Below is a small trained network, with its code and all its weights. Each question gives an input and a target symbol and asks what happens when units are switched off, that is, made to give their printed mean instead of their output.

import numpy as np


def w(rows, s, z=0):
    codes = np.array(rows[::2]) - 128.0
    scale = np.full(codes.shape[1], s)
    scale[-1] = z or s
    return codes * scale


def f(y):
    return y / 2 * (1 + np.tanh(0.7978845608 * (y + 0.044715 * y**3)))


def softmax(a):
    e = np.exp(a - a.max(-1, keepdims=True))
    return e / e.sum(-1, keepdims=True)


def log_softmax(a):
    a = a - a.max(-1, keepdims=True)
    return a - np.log(np.exp(a).sum(-1, keepdims=True))


def net(x, mask):
    ids = ['αβγεζημξσφ'.index(c) for c in x.split()]
    T = len(ids)
    res = E[ids] + P[:T]
    r = res
    for j in range(2):
        rows = slice(2 * j, 2 * j + 2)
        q, k, v = (r @ M[0][rows].T for M in (Q, K, V))
        z = softmax(np.where(np.tri(T) > 0, q @ k.T / 2**0.5, -1e9)) @ v
        o = O[0][rows]
        res = res + np.where(mask[j], z, o[:, -1]) @ o[:, :-1]
    y = f(res @ A[0][:, :-1].T + A[0][:, -1])
    res = res + np.where(mask[2:18], y, B[0][:, -1]) @ B[0][:, :-1]
    return log_softmax(res[-1] @ U[:, :-1].T + U[:, -1])


Q, K, V, O, A, B = {}, {}, {}, {}, {}, {}
E = w([
[67,171,54],'α',
[133,128,251],'β',
[135,122,105],'γ',
[119,79,184],'ε',
[150,194,51],'ζ',
[113,100,152],'η',
[116,164,162],'μ',
[128,68,137],'ξ',
[129,119,108],'σ',
[30,213,219],'φ',
],0.015)
P = w([
[192,88,100],'0',
[131,220,105],'1',
[6,46,123],'2',
[199,99,95],'3',
[144,234,142],'4',
[25,62,149],'5',
[195,96,95],'6',
[140,238,143],'7',
[30,73,163],'8',
[194,97,98],'9',
[140,235,144],'10',
],0.011)
Q[0] = w([
[130,11,124],'head 0',
[47,41,255],'head 0',
[85,112,213],'head 1',
[24,38,41],'head 1',
],0.0061)
K[0] = w([
[2,48,130],'head 0',
[32,147,176],'head 0',
[144,165,178],'head 1',
[178,183,64],'head 1',
],0.0076)
V[0] = w([
[255,143,162],'head 0',
[118,44,152],'head 0',
[217,135,170],'head 1',
[170,97,188],'head 1',
],0.0053)
O[0] = w([
[180,254,96,2],'head 0',
[131,5,74,86],'head 0',
[224,7,219,155],'head 1',
[223,71,182,235],'head 1',
],0.0049,0.00085)
A[0] = w([
[145,10,59,174],'neuron 0',
[101,166,102,134],'neuron 1',
[166,51,167,99],'neuron 2',
[158,221,42,126],'neuron 3',
[70,123,154,174],'neuron 4',
[164,84,135,101],'neuron 5',
[113,33,103,159],'neuron 6',
[65,152,164,107],'neuron 7',
[238,50,124,3],'neuron 8',
[183,107,10,133],'neuron 9',
[72,192,77,232],'neuron 10',
[67,143,162,140],'neuron 11',
[116,151,157,133],'neuron 12',
[239,210,129,218],'neuron 13',
[97,129,220,105],'neuron 14',
[13,95,53,214],'neuron 15',
],0.012,0.0051)
B[0] = w([
[32,185,99,180],'neuron 0',
[105,186,171,162],'neuron 1',
[120,150,209,190],'neuron 2',
[121,22,158,212],'neuron 3',
[162,148,127,194],'neuron 4',
[96,153,136,141],'neuron 5',
[129,152,120,183],'neuron 6',
[144,148,90,185],'neuron 7',
[17,124,101,155],'neuron 8',
[61,130,1,171],'neuron 9',
[82,140,209,237],'neuron 10',
[149,129,112,193],'neuron 11',
[119,127,135,163],'neuron 12',
[223,147,87,255],'neuron 13',
[107,97,80,240],'neuron 14',
[169,44,143,235],'neuron 15',
],0.009,0.0084)
U = w([
[101,31,109,117],'α',
[126,90,252,181],'β',
[104,150,80,93],'γ',
[74,210,167,84],'ε',
[167,67,61,2],'ζ',
[85,156,121,52],'η',
[191,153,120,242],'μ',
[60,171,112,5],'ξ',
[98,152,82,75],'σ',
[92,184,141,127],'φ',
],0.013,0.0046)

Each question gives the input, a string of symbols that net reads in full, and the target symbol t.
The units are the heads (2 rows each of Q, K, V and O) and the neurons (one row each of A and B). Each row of codes is followed by its name. A weight is (code - 128) times the scale printed after its matrix; where a second scale follows, it is the last column's (O, A, B and U).
mask holds one flag per unit, heads first, then neurons. A switched-off unit (its flag False) gives its mean, the last column of its rows in O or B, instead of its output. The means were averaged over made-up inputs and are rounded, as every weight is.
A unit's drop is (log p(t) with every unit on - log p(t) with that unit switched off) / (log p(t) with every unit on - log p(t) with every unit switched off).
The circuit of an input: a set's keep is (log p(t) with only the set's units on - log p(t) with every unit switched off) / (log p(t) with every unit on - log p(t) with every unit switched off). Starting from the 12 units with the biggest drops (on a tie, the unit counted first), units are removed one at a time, each time the one whose removal leaves the highest keep (on an exact tie, the one counted first), for as long as the keep stays at least 0.8.
circuit, biggest first: the units of the circuit, biggest drop first
most important unit: the unit with the biggest drop
k most important neurons: the k neurons with the biggest drops, biggest first
which heads matter: for each layer, one digit per head in row order, 1 if its drop is at least 0.15 and else 0, layers parted by /
drop of u: that unit's drop, to one decimal
input β φ β β β β α, target α: 2 most important neurons	(neuron 3; neuron 15)
input γ β α α ζ ζ φ φ α, target β: circuit, biggest first	(neuron 15; neuron 10; neuron 9)
input β β ζ, target α: circuit, biggest first	(neuron 15)
input ζ ζ γ α, target α: circuit, biggest first	(neuron 3; neuron 15; head 1)
input ξ σ α σ β α, target β: circuit, biggest first	(neuron 15; neuron 10; neuron 14)
input φ ζ ζ, target β: circuit, biggest first	(neuron 10; neuron 15; neuron 14; head 1)
input β β β β μ, target μ: which heads matter	01
input μ ξ α ξ, target ξ: which heads matter	00
input σ ζ α β ε, target μ: which heads matter	00
input β β β ζ, target ζ: which heads matter	10
input α α β β β, target μ: which heads matter	00
input ζ β β β ζ β μ μ φ β ξ, target μ: which heads matter	10
input φ β α β ζ β β ε, target μ: 2 most important neurons	(neuron 10; neuron 3)
input γ ζ β, target α: circuit, biggest first	(neuron 14)
input ξ β α α σ, target β: 2 most important neurons	(neuron 3; neuron 10)
input ξ β ζ, target α: 2 most important neurons	(neuron 15; neuron 9)
input β ζ β ε, target ε: 2 most important neurons	(neuron 0; neuron 2)
input α ξ φ, target α: drop of neuron 15	0.7
input γ ξ β β α β η β β β η, target μ: drop of head 0	0.1
input β σ σ ζ ξ ε β ξ, target μ: most important unit	neuron 10
input β φ α μ α ξ ζ β σ β β, target μ: drop of neuron 2	0.0
input β α α ε α φ, target α: drop of neuron 14	0.5
